Each row has a name. After each piece below comes the name of the row it's from, unless a question asks for something else. Each question is about the rows just above it.

[ 92  78 134 125 118 129 145 165 152 147  81 173  87 140  95 112 116  96
 125 197 108 157  67  86 115 139 121 138 151 157 141  86  94 131] : beza
[111 117 152 180 119 153  76  79 130 148  81 122  60 144  93 158 152  96
 133 177  71  74 143 107 113 140 130 117 104 163 119 148  93  98] : rituv
[117 147 144 206 102 137 138 106 130 115 143  99 109 131 113 131 135 135
 146 106 139  53 162 171 154 140 155  99 132 145 141 141  96  69] : fab
[117 114 146 153 129 149  73  85 128 151  80 128  71 141 101 157 150  96
 127 179  70  98 136  96 106 135 121 127 102 155 114 146 107 118] : gozu
[111 139 146 207 101 139 135 107 133 120 132 106  99 134 107 132 136 127
 145 120 131  55 154 162 150 142 153 100 132 151 142 136  90  70] : dufe
[170 158 123  86 163 137  51  67  98 136 128 101 142 124 155 169 155 132
 115 112  92 134 176 112 102 112 107 141  76 103  89 181 176 166] : Banu
[168 163 121  96 156 132  74  80 101 127 145  97 154 121 158 159 148 142
  96  70 179  98 136 127 115 113 115 135  88 101  98 175 173 156] : meva
[139 133 106  82 133 104 184 181 130 109 170 138 189 114 157  95 103 157
 125  86 184 180 106 147 144 118 128 138 156  98 141 103 155 153] : rig
[162 153 127  98 158 140  52  67 102 139 121 103 130 126 146 169 155 127
 117 121  87 125 173 110 102 116 110 138  79 112  92 178 165 158] : Palut
[165 182 119 130 136 123 123  99 105 103 186  81 179 114 166 138 136 167
 132  47 161 101 189 179 148 116 138 117 111  95 119 166 164 124] : nuz
[117 114 146 153 129 149  73  85 128 151  80 128  71 141 101 157 150  96
 127 179  70  98 136  96 106 135 121 127 119  95 111 146 154 149] : let
[143 116 108  47 154 114 130 157 125 134 127 152 162 121 150 119 117 131
 112 133 132 205  97  97 109 114 104 156 129 104 118 114 166 186] : bug
which: [117 114 146 153 129 149  73  85 128 151  80 128  71 141 101 157 150  96
 127 179  70  98 136  96 106 135 121 127 102 155 114 146 107 118] -> gozu
Which row holds this, read backwards? [173 175  98 101  88 135 115 113 115] -> meva
[108 197 125  96 116 112  95] is which row, read backwards? -> beza
Which row holds [138 166] read backwards? -> nuz
Which row holds [147 152] read backwards? -> beza
Where do [165 182 119 130 136 123 123  99 105 103 186  81 179 114 166 138 136 167
 132  47 161 101 189 179 148 116 138 117 111  95 119 166 164 124] appear? -> nuz
[107 146 114 155 102] is which row, read backwards? -> gozu

[181 157 147 175 173 175 170 182 171 174 170 170 175 159 171 160 159 162
 171 175 149 174 172 162 164 173 174]  sira
[168 168 146 180 171 181 167 189 169 171 168 167 180 157 168 157 157 160
 168 171 154 170 169 158 162 179 170]  gor
[179 175 206 137 130 135 180 161 178 126 181 182 136  52 177  52  51 195
 176 111 203 128 173  48 192 126 127]  mer
[181 178 203 165 139 162 183 192 180 136 183 184 163  67 180  68  67 195
 178 126 213 137 177  67 192 152 137]  sabat
[180 177 196 165 146 162 181 188 179 143 181 182 164  81 179  82  81 190
 177 135 205 143 176  83 188 156 144]  Tid
[144 156] is which row, read backwards? -> Tid
Which row holds [157 180] read backwards? -> gor
Which row holds [164 182 181] read backwards? -> Tid
Which row holds this, read backwards? [144 156 188  83 176] -> Tid
Which row holds this, read backwards? [137 206 175] -> mer
Which row holds this, read backwards? [184 183 136 180 192 183 162 139 165 203 178] -> sabat

[137 155 136 125  81 155] -> dor
[118 135 133 102 156  93] -> tidok
[125 114 115 150 121 149] -> devi
[173 136 147 139 114 116] -> fasib
[161 150 115 114  98  98] -> gade
[125 102 167 156 128 138] -> nezut
[ 82  94 172 145 161 137] -> zasof
[174 123 117 131 119 100] -> Rok
[137 155 136 125 167 155] -> neki
which: [161 150 115 114  98  98] -> gade
[100 119 131 117 123] is which row, read backwards? -> Rok

[161  81 126 126  90]  kagek
[132 142 131 125 122]  Nasu
[134 151 134 124 126]  Dum
[139 171 139 120 124]  Gadam
[126 125  90 133 218]  malu
[130 122 124 129 109]  Debul
[137 165 138 121 127]  lefub
[113 117 131 131 184]  luno
Which row holds [131 131] read backwards? -> luno
[131 117] is which row, read backwards? -> luno
Which row holds [ 90 126 126] read backwards? -> kagek

